Here is a tiny trained network, its code and every weight. The questions are about switching its units off for an input and a target symbol, where a switched-off unit gives its printed mean instead of its output.

import numpy as np


def w(rows, s, z=0):
    codes = np.array(rows[::2]) - 128.0
    scale = np.full(codes.shape[1], s)
    scale[-1] = z or s
    return codes * scale


def norm(h):
    return h / np.sqrt((h * h).mean(-1, keepdims=True) + 1e-5)


def f(y):
    return np.maximum(y, 0)


def softmax(a):
    e = np.exp(a - a.max(-1, keepdims=True))
    return e / e.sum(-1, keepdims=True)


def log_softmax(a):
    a = a - a.max(-1, keepdims=True)
    return a - np.log(np.exp(a).sum(-1, keepdims=True))


def net(x, mask):
    ids = ['Γαβεηθψ'.index(c) for c in x.split()]
    T = len(ids)
    res = E[ids] + P[:T]
    u = 0
    for l in range(2):
        r = norm(res)
        for j in range(2):
            rows = slice(2 * j, 2 * j + 2)
            q, k, v = (r @ M[l][rows].T for M in (Q, K, V))
            z = softmax(np.where(np.tri(T) > 0, q @ k.T / 2**0.5, -1e9)) @ v
            o = O[l][rows]
            res = res + np.where(mask[u + j], z, o[:, -1]) @ o[:, :-1]
        u += 2
        y = f(norm(res) @ A[l][:, :-1].T + A[l][:, -1])
        res = res + np.where(mask[u : u + 4], y, B[l][:, -1]) @ B[l][:, :-1]
        u += 4
    return log_softmax(norm(res)[-1] @ U[:, :-1].T + U[:, -1])


Q, K, V, O, A, B = {}, {}, {}, {}, {}, {}
E = w([
[110,143,102,123,109,110],'Γ',
[93,144,83,118,111,121],'α',
[111,106,163,124,249,141],'β',
[69,101,112,128,116,151],'ε',
[66,153,116,146,122,125],'η',
[153,105,65,122,128,140],'θ',
[144,113,127,169,144,112],'ψ',
],0.015)
P = w([
[115,103,112,138,2,99],'0',
[117,122,90,176,65,162],'1',
[109,130,79,179,109,166],'2',
[98,126,92,145,129,129],'3',
[93,125,101,126,149,119],'4',
[95,142,107,106,165,109],'5',
[93,159,98,92,185,99],'6',
[92,147,116,78,191,87],'7',
[91,130,152,58,206,50],'8',
],0.0057)
Q[0] = w([
[162,156,216,80,58,171],'0.h0',
[165,139,121,215,78,196],'0.h0',
[32,178,159,22,121,169],'0.h1',
[2,123,146,197,176,139],'0.h1',
],0.019)
K[0] = w([
[92,139,113,134,4,114],'0.h0',
[186,111,184,162,50,137],'0.h0',
[40,148,111,35,196,164],'0.h1',
[65,153,212,212,173,100],'0.h1',
],0.019)
V[0] = w([
[118,159,178,228,132,66],'0.h0',
[3,184,166,92,80,193],'0.h0',
[164,168,97,120,138,94],'0.h1',
[105,179,140,141,158,98],'0.h1',
],0.022)
O[0] = w([
[29,75,174,214,180,78,206],'0.h0',
[154,191,204,98,2,6,1],'0.h0',
[124,114,87,109,141,58,92],'0.h1',
[63,104,134,159,63,128,177],'0.h1',
],0.0092,0.0093)
A[0] = w([
[229,118,108,68,175,142,175],'0.n0',
[134,80,219,101,123,112,193],'0.n1',
[161,198,210,146,248,101,190],'0.n2',
[105,227,217,91,211,125,2],'0.n3',
],0.017,0.00088)
B[0] = w([
[128,157,125,251,20,118,254],'0.n0',
[104,67,175,173,180,100,181],'0.n1',
[103,6,50,12,43,62,251],'0.n2',
[46,146,224,177,254,174,169],'0.n3',
],0.0092,0.0042)
Q[1] = w([
[56,184,200,8,183,143],'1.h0',
[196,154,109,152,52,117],'1.h0',
[170,209,175,79,208,56],'1.h1',
[17,159,22,235,87,135],'1.h1',
],0.014)
K[1] = w([
[88,130,114,173,48,102],'1.h0',
[182,172,157,78,123,152],'1.h0',
[98,135,205,139,139,170],'1.h1',
[78,76,7,178,109,104],'1.h1',
],0.019)
V[1] = w([
[155,209,45,218,154,97],'1.h0',
[29,247,79,117,87,229],'1.h0',
[37,109,178,108,101,133],'1.h1',
[169,141,240,109,184,177],'1.h1',
],0.014)
O[1] = w([
[225,129,113,121,79,63,123],'1.h0',
[119,145,196,89,2,119,154],'1.h0',
[106,69,153,102,118,119,130],'1.h1',
[153,204,184,155,151,76,12],'1.h1',
],0.0098,0.011)
A[1] = w([
[206,145,127,1,126,55,13],'1.n0',
[211,47,56,92,147,31,13],'1.n1',
[208,186,253,60,194,163,182],'1.n2',
[169,77,84,76,171,144,249],'1.n3',
],0.018,0.0018)
B[1] = w([
[86,171,93,195,251,155,168],'1.n0',
[170,81,118,11,61,122,173],'1.n1',
[167,57,200,13,140,250,137],'1.n2',
[103,136,146,204,104,165,254],'1.n3',
],0.015,0.0082)
U = w([
[144,127,145,133,144,125,2],'Γ',
[103,233,28,65,198,73,110],'α',
[149,47,87,1,120,73,83],'β',
[100,165,201,197,68,20,162],'ε',
[182,180,232,64,184,192,143],'η',
[80,80,93,246,192,177,166],'θ',
[193,148,43,141,18,191,159],'ψ',
],0.0059,0.0032)

Each question gives the input, a string of symbols that net reads in full, and the target symbol t.
The units are the heads (2 rows each of Q, K, V and O) and the neurons (one row each of A and B). Each row of codes is followed by its name. A weight is (code - 128) times the scale printed after its matrix; where a second scale follows, it is the last column's (O, A, B and U).
mask holds one flag per unit, layer by layer, with each layer's heads first. A switched-off unit (its flag False) gives its mean, the last column of its rows in O or B, instead of its output. The means were averaged over made-up inputs and are rounded, as every weight is.
A unit's drop is (log p(t) with every unit on - log p(t) with that unit switched off) / (log p(t) with every unit on - log p(t) with every unit switched off).
The circuit of an input: a set's keep is (log p(t) with only the set's units on - log p(t) with every unit switched off) / (log p(t) with every unit on - log p(t) with every unit switched off). Starting from all 12 units, units are removed one at a time, each time the one whose removal leaves the highest keep (on an exact tie, the one counted first), for as long as the keep stays at least 0.8.
circuit, biggest first: the units of the circuit, biggest drop first
k most important neurons: the k neurons with the biggest drops, biggest first
top k neurons in layer l: the k neurons of layer l with the biggest drops, biggest first
which heads matter: for each layer, one digit per head in row order, 1 if its drop is at least 0.15 and else 0, layers parted by /
input ψ α θ η ε, target ψ: circuit, biggest first => 0.h0
input ψ Γ Γ θ Γ, target ψ: circuit, biggest first => 0.h0, 0.n0
input α η θ η Γ, target ψ: which heads matter => 10 / 00
input ψ β θ β, target ψ: 3 most important neurons => 0.n0, 1.n1, 1.n3
input ε ψ β ψ, target ψ: 3 most important neurons => 0.n2, 1.n1, 1.n3
input η β α α ψ α ψ ψ, target β: 3 most important neurons => 1.n1, 0.n0, 0.n2
input ψ α ψ α θ α Γ ε, target η: which heads matter => 11 / 00
input Γ β Γ θ α ε β θ β, target β: which heads matter => 10 / 10
input ψ η β ψ, target ψ: circuit, biggest first => 0.h1, 0.h0, 1.n1
input Γ ε α, target η: which heads matter => 11 / 00
input α ε θ α, target ψ: circuit, biggest first => 0.h0, 1.h0
input ψ η α Γ α, target α: circuit, biggest first => 0.h0, 1.n0
input ψ α ε Γ, target η: 2 most important neurons => 1.n2, 1.n0
input ε α α, target η: 2 most important neurons => 1.n2, 0.n2
input θ β β θ α α ε, target ψ: most important neuron => 0.n0
input η θ α α α, target α: 3 most important neurons => 1.n0, 0.n0, 1.n3
input θ η ψ Γ β η θ, target ψ: 2 most important neurons => 0.n0, 0.n2
input Γ α Γ, target α: 4 most important neurons => 1.n0, 0.n2, 0.n0, 1.n1
input β θ β ψ ψ ε θ β, target β: 3 most important neurons => 0.n2, 1.n1, 0.n0
input β θ Γ β, target ψ: top 2 neurons in layer 0 => 0.n2, 0.n0
input θ Γ θ α ψ α η η, target ε: top neuron in layer 0 => 0.n2
